Below are the code and all the weights of a small trained network. Each question names an input and a target symbol and asks about switching units off, where a switched-off unit gives its printed mean instead of its output.

import numpy as np


def w(rows, s, z=0):
    codes = np.array(rows[::2]) - 128.0
    scale = np.full(codes.shape[1], s)
    scale[-1] = z or s
    return codes * scale


def f(y):
    return np.maximum(y, 0)


def softmax(a):
    e = np.exp(a - a.max(-1, keepdims=True))
    return e / e.sum(-1, keepdims=True)


def log_softmax(a):
    a = a - a.max(-1, keepdims=True)
    return a - np.log(np.exp(a).sum(-1, keepdims=True))


def net(x, mask):
    ids = ['βγζηθπτφψω'.index(c) for c in x.split()]
    T = len(ids)
    res = E[ids] + P[:T]
    u = 0
    for l in range(2):
        r = res
        for j in range(2):
            rows = slice(4 * j, 4 * j + 4)
            q, k, v = (r @ M[l][rows].T for M in (Q, K, V))
            z = softmax(np.where(np.tri(T) > 0, q @ k.T / 4**0.5, -1e9)) @ v
            o = O[l][rows]
            res = res + np.where(mask[u + j], z, o[:, -1]) @ o[:, :-1]
        u += 2
        y = f(res @ A[l][:, :-1].T + A[l][:, -1])
        res = res + np.where(mask[u : u + 4], y, B[l][:, -1]) @ B[l][:, :-1]
        u += 4
    return log_softmax(res[-1] @ U[:, :-1].T + U[:, -1])


Q, K, V, O, A, B = {}, {}, {}, {}, {}, {}
E = w([
[154,173,169,192,173,48,128,140,97,156],'β',
[172,101,87,222,156,147,115,156,147,34],'γ',
[105,199,103,137,140,123,2,137,133,210],'ζ',
[98,162,102,63,136,137,170,126,80,94],'η',
[162,138,68,81,129,73,114,236,167,138],'θ',
[86,147,126,196,108,97,166,139,160,143],'π',
[140,145,108,107,75,182,157,203,112,89],'τ',
[154,118,120,139,97,137,140,206,115,177],'φ',
[62,146,225,178,147,135,123,156,83,159],'ψ',
[97,237,217,157,216,192,76,123,179,187],'ω',
],0.022)
P = w([
[49,68,108,90,186,126,59,122,253,231],'0',
[139,177,178,102,43,131,28,103,135,113],'1',
[149,189,184,115,36,132,51,121,122,87],'2',
[134,175,191,122,46,110,62,132,126,84],'3',
[172,180,160,107,100,142,132,86,178,167],'4',
[199,214,134,112,88,174,177,81,193,170],'5',
[198,185,151,108,97,157,192,60,179,150],'6',
[189,185,143,121,104,152,204,62,182,150],'7',
[223,226,110,127,115,172,251,38,174,152],'8',
[189,179,202,149,94,147,199,99,183,149],'9',
[198,177,186,155,109,143,216,99,180,152],'10',
[228,206,170,158,142,158,243,100,170,157],'11',
],0.0054)
Q[0] = w([
[109,125,191,106,109,51,89,59,139,11],'L0H1',
[195,12,61,87,138,139,41,164,122,162],'L0H1',
[131,151,69,183,147,137,110,163,43,135],'L0H1',
[169,107,100,143,174,169,33,104,232,134],'L0H1',
[136,172,149,123,37,35,129,169,144,67],'L0H2',
[138,66,101,103,141,155,2,174,9,133],'L0H2',
[127,94,91,163,177,205,62,121,103,157],'L0H2',
[103,153,143,186,165,75,206,225,185,91],'L0H2',
],0.0063)
K[0] = w([
[138,53,148,173,86,69,67,196,193,106],'L0H1',
[66,152,114,107,108,105,92,207,156,209],'L0H1',
[126,35,92,74,188,50,187,76,3,124],'L0H1',
[44,182,219,19,67,73,111,122,141,191],'L0H1',
[99,9,49,146,133,182,209,88,184,156],'L0H2',
[40,69,73,67,184,31,90,179,87,203],'L0H2',
[74,217,177,68,127,139,139,170,168,238],'L0H2',
[137,71,35,188,140,207,21,152,174,42],'L0H2',
],0.0054)
V[0] = w([
[198,125,170,135,111,193,47,102,209,80],'L0H1',
[131,2,93,155,198,106,82,87,146,88],'L0H1',
[94,92,109,147,181,194,94,190,25,140],'L0H1',
[114,178,68,155,108,157,182,96,136,131],'L0H1',
[120,165,126,126,92,105,209,125,93,185],'L0H2',
[199,86,142,179,188,112,110,184,174,85],'L0H2',
[60,164,130,82,156,111,128,145,111,185],'L0H2',
[138,171,164,113,34,65,125,198,114,139],'L0H2',
],0.0068)
O[0] = w([
[161,138,17,158,222,140,140,123,227,232,101],'L0H1',
[130,124,113,178,103,105,28,113,203,132,3],'L0H1',
[133,142,180,76,54,116,31,99,180,91,140],'L0H1',
[140,173,115,30,63,3,143,88,97,63,144],'L0H1',
[178,134,138,73,49,72,113,137,205,104,151],'L0H2',
[151,219,160,40,69,156,140,91,89,109,169],'L0H2',
[107,141,112,109,43,157,163,118,219,130,136],'L0H2',
[127,117,131,130,81,65,179,141,96,29,213],'L0H2',
],0.006,0.0062)
A[0] = w([
[163,157,166,204,131,112,142,135,241,67,142],'L0N1',
[150,146,59,125,40,103,132,222,184,80,167],'L0N2',
[168,122,31,112,174,154,103,164,152,2,252],'L0N3',
[98,177,107,94,148,112,29,69,40,184,97],'L0N4',
],0.0078,0.0042)
B[0] = w([
[86,150,4,105,211,124,146,69,80,136,175],'L0N1',
[121,51,137,129,210,79,181,167,203,78,254],'L0N2',
[192,179,235,77,145,190,119,2,194,173,177],'L0N3',
[87,152,134,78,78,211,159,59,246,31,163],'L0N4',
],0.0071,0.0098)
Q[1] = w([
[45,100,51,255,121,104,66,81,73,99],'L1H1',
[223,103,115,125,102,49,230,186,117,183],'L1H1',
[103,133,231,117,89,188,194,69,50,170],'L1H1',
[107,154,98,96,150,81,64,22,161,41],'L1H1',
[145,95,123,106,47,86,192,132,227,100],'L1H2',
[98,158,140,161,205,35,119,139,156,96],'L1H2',
[133,194,167,121,142,136,192,120,66,173],'L1H2',
[178,121,101,93,58,73,95,94,55,202],'L1H2',
],0.0068)
K[1] = w([
[68,146,96,130,73,99,122,154,127,175],'L1H1',
[210,76,102,210,137,141,116,164,75,116],'L1H1',
[146,184,122,36,141,185,249,2,10,170],'L1H1',
[41,131,234,84,181,81,101,171,178,122],'L1H1',
[78,106,61,97,118,142,158,199,88,132],'L1H2',
[165,81,132,132,104,100,108,130,118,175],'L1H2',
[184,153,72,170,94,167,209,97,74,92],'L1H2',
[189,185,147,156,138,98,96,93,88,93],'L1H2',
],0.0083)
V[1] = w([
[96,145,162,111,135,153,180,144,90,205],'L1H1',
[121,50,128,170,172,165,121,28,164,45],'L1H1',
[129,152,86,113,85,132,137,200,117,128],'L1H1',
[39,98,70,36,143,120,134,40,63,121],'L1H1',
[85,155,140,191,157,141,101,95,136,45],'L1H2',
[60,255,85,167,15,73,170,88,62,170],'L1H2',
[137,233,108,28,153,141,97,109,155,51],'L1H2',
[228,203,84,233,112,41,138,56,115,102],'L1H2',
],0.0055)
O[1] = w([
[136,64,104,95,63,190,96,128,47,147,139],'L1H1',
[137,211,152,203,90,147,162,96,123,54,170],'L1H1',
[98,53,159,132,67,101,254,140,68,79,102],'L1H1',
[98,201,80,77,89,104,154,122,33,42,50],'L1H1',
[148,7,148,152,44,70,123,141,153,114,84],'L1H2',
[152,125,158,223,190,111,41,84,37,70,2],'L1H2',
[136,26,81,45,124,107,172,113,117,79,152],'L1H2',
[194,78,134,151,80,124,60,105,235,105,46],'L1H2',
],0.0065,0.0044)
A[1] = w([
[189,142,115,108,125,203,120,84,176,115,84],'L1N1',
[117,107,134,97,85,84,177,134,40,194,171],'L1N2',
[158,109,122,114,36,1,129,206,164,203,126],'L1N3',
[208,139,133,184,151,123,88,153,108,62,3],'L1N4',
],0.0075,0.0046)
B[1] = w([
[123,67,129,222,87,98,126,210,92,152,212],'L1N1',
[50,100,97,137,72,81,2,124,109,204,224],'L1N2',
[189,152,32,104,139,197,42,112,36,157,254],'L1N3',
[119,99,156,147,166,122,60,48,159,57,151],'L1N4',
],0.0077,0.009)
U = w([
[167,173,146,131,178,71,60,53,148,147,252],'β',
[161,83,166,133,93,145,132,100,160,110,128],'γ',
[115,166,121,132,32,115,89,139,230,109,91],'ζ',
[137,156,130,40,157,153,149,86,83,45,158],'η',
[185,130,154,56,183,93,144,105,194,140,46],'θ',
[88,103,47,203,160,56,208,138,144,98,136],'π',
[129,78,226,119,97,150,220,160,157,127,78],'τ',
[183,112,109,117,98,176,123,151,81,174,84],'φ',
[105,129,254,166,86,146,141,126,92,162,145],'ψ',
[151,238,159,142,179,200,141,87,107,165,86],'ω',
],0.0086,0.0041)

Each question gives the input, a string of symbols that net reads in full, and the target symbol t.
The units are the heads (4 rows each of Q, K, V and O) and the neurons (one row each of A and B). Each row of codes is followed by its name. A weight is (code - 128) times the scale printed after its matrix; where a second scale follows, it is the last column's (O, A, B and U).
mask holds one flag per unit, layer by layer, with each layer's heads first. A switched-off unit (its flag False) gives its mean, the last column of its rows in O or B, instead of its output. The means were averaged over made-up inputs and are rounded, as every weight is.
A unit's drop is (log p(t) with every unit on - log p(t) with that unit switched off) / (log p(t) with every unit on - log p(t) with every unit switched off).
The circuit of an input: a set's keep is (log p(t) with only the set's units on - log p(t) with every unit switched off) / (log p(t) with every unit on - log p(t) with every unit switched off). Starting from all 12 units, units are removed one at a time, each time the one whose removal leaves the highest keep (on an exact tie, the one counted first), for as long as the keep stays at least 0.8.
units of the circuit, in order: the units of the circuit, biggest drop first
most important unit: the unit with the biggest drop
top k neurons: the k neurons with the biggest drops, biggest first
k most important neurons of layer l: the k neurons of layer l with the biggest drops, biggest first
heads that matter: for each layer, one digit per head in row order, 1 if its drop is at least 0.15 and else 0, layers parted by /
input τ τ β π η η φ γ, target η: top neuron -> L0N1
input η φ γ φ θ, target ω: 3 most important neurons of layer 0 -> L0N4, L0N3, L0N1
input φ φ π β θ φ β π φ φ γ η, target ω: units of the circuit, in order -> L0N3, L1H1
input ω φ φ γ β, target ω: heads that matter -> 11 / 00
input η γ π, target η: units of the circuit, in order -> L0H2, L0N4, L1H2
input φ η ψ ψ θ φ γ φ φ ψ ψ, target ω: heads that matter -> 11 / 10
input φ π η γ, target ω: units of the circuit, in order -> L0N3, L1H2
input φ ζ φ φ θ η τ, target τ: top 3 neurons -> L0N3, L0N2, L1N3
input γ η η φ, target ζ: 3 most important neurons of layer 0 -> L0N3, L0N1, L0N2
input η φ ζ β ψ η η τ β ζ, target ζ: top 2 neurons -> L0N4, L1N3
input φ φ η β φ φ π φ π γ β θ, target β: units of the circuit, in order -> L1H1, L0H2
input φ π ψ π η ζ φ θ, target θ: units of the circuit, in order -> L0N2, L0N3
input γ η φ τ, target ζ: top 4 neurons -> L0N3, L1N1, L0N1, L1N3
input ψ η π π φ φ η γ θ, target ω: most important unit -> L0N4
input θ φ φ ψ γ φ, target ω: heads that matter -> 00 / 10
input φ φ π θ φ ψ φ ζ, target ζ: heads that matter -> 00 / 00
input γ φ π τ, target ζ: heads that matter -> 10 / 11
input β φ π, target π: heads that matter -> 01 / 00
input φ φ φ γ φ φ, target ω: units of the circuit, in order -> L1H1, L0N3, L1H2
input β β φ φ φ η φ φ γ η π, target ω: heads that matter -> 11 / 10
input η γ γ η φ τ, target τ: heads that matter -> 01 / 01
input ζ ζ φ γ π γ, target γ: heads that matter -> 01 / 01
input φ η ω τ ψ γ φ φ ζ ψ, target ω: top 4 neurons -> L0N4, L1N2, L1N1, L0N1
input β φ π π φ γ, target β: heads that matter -> 01 / 11
input η ψ γ, target η: top 3 neurons -> L0N1, L1N2, L0N2
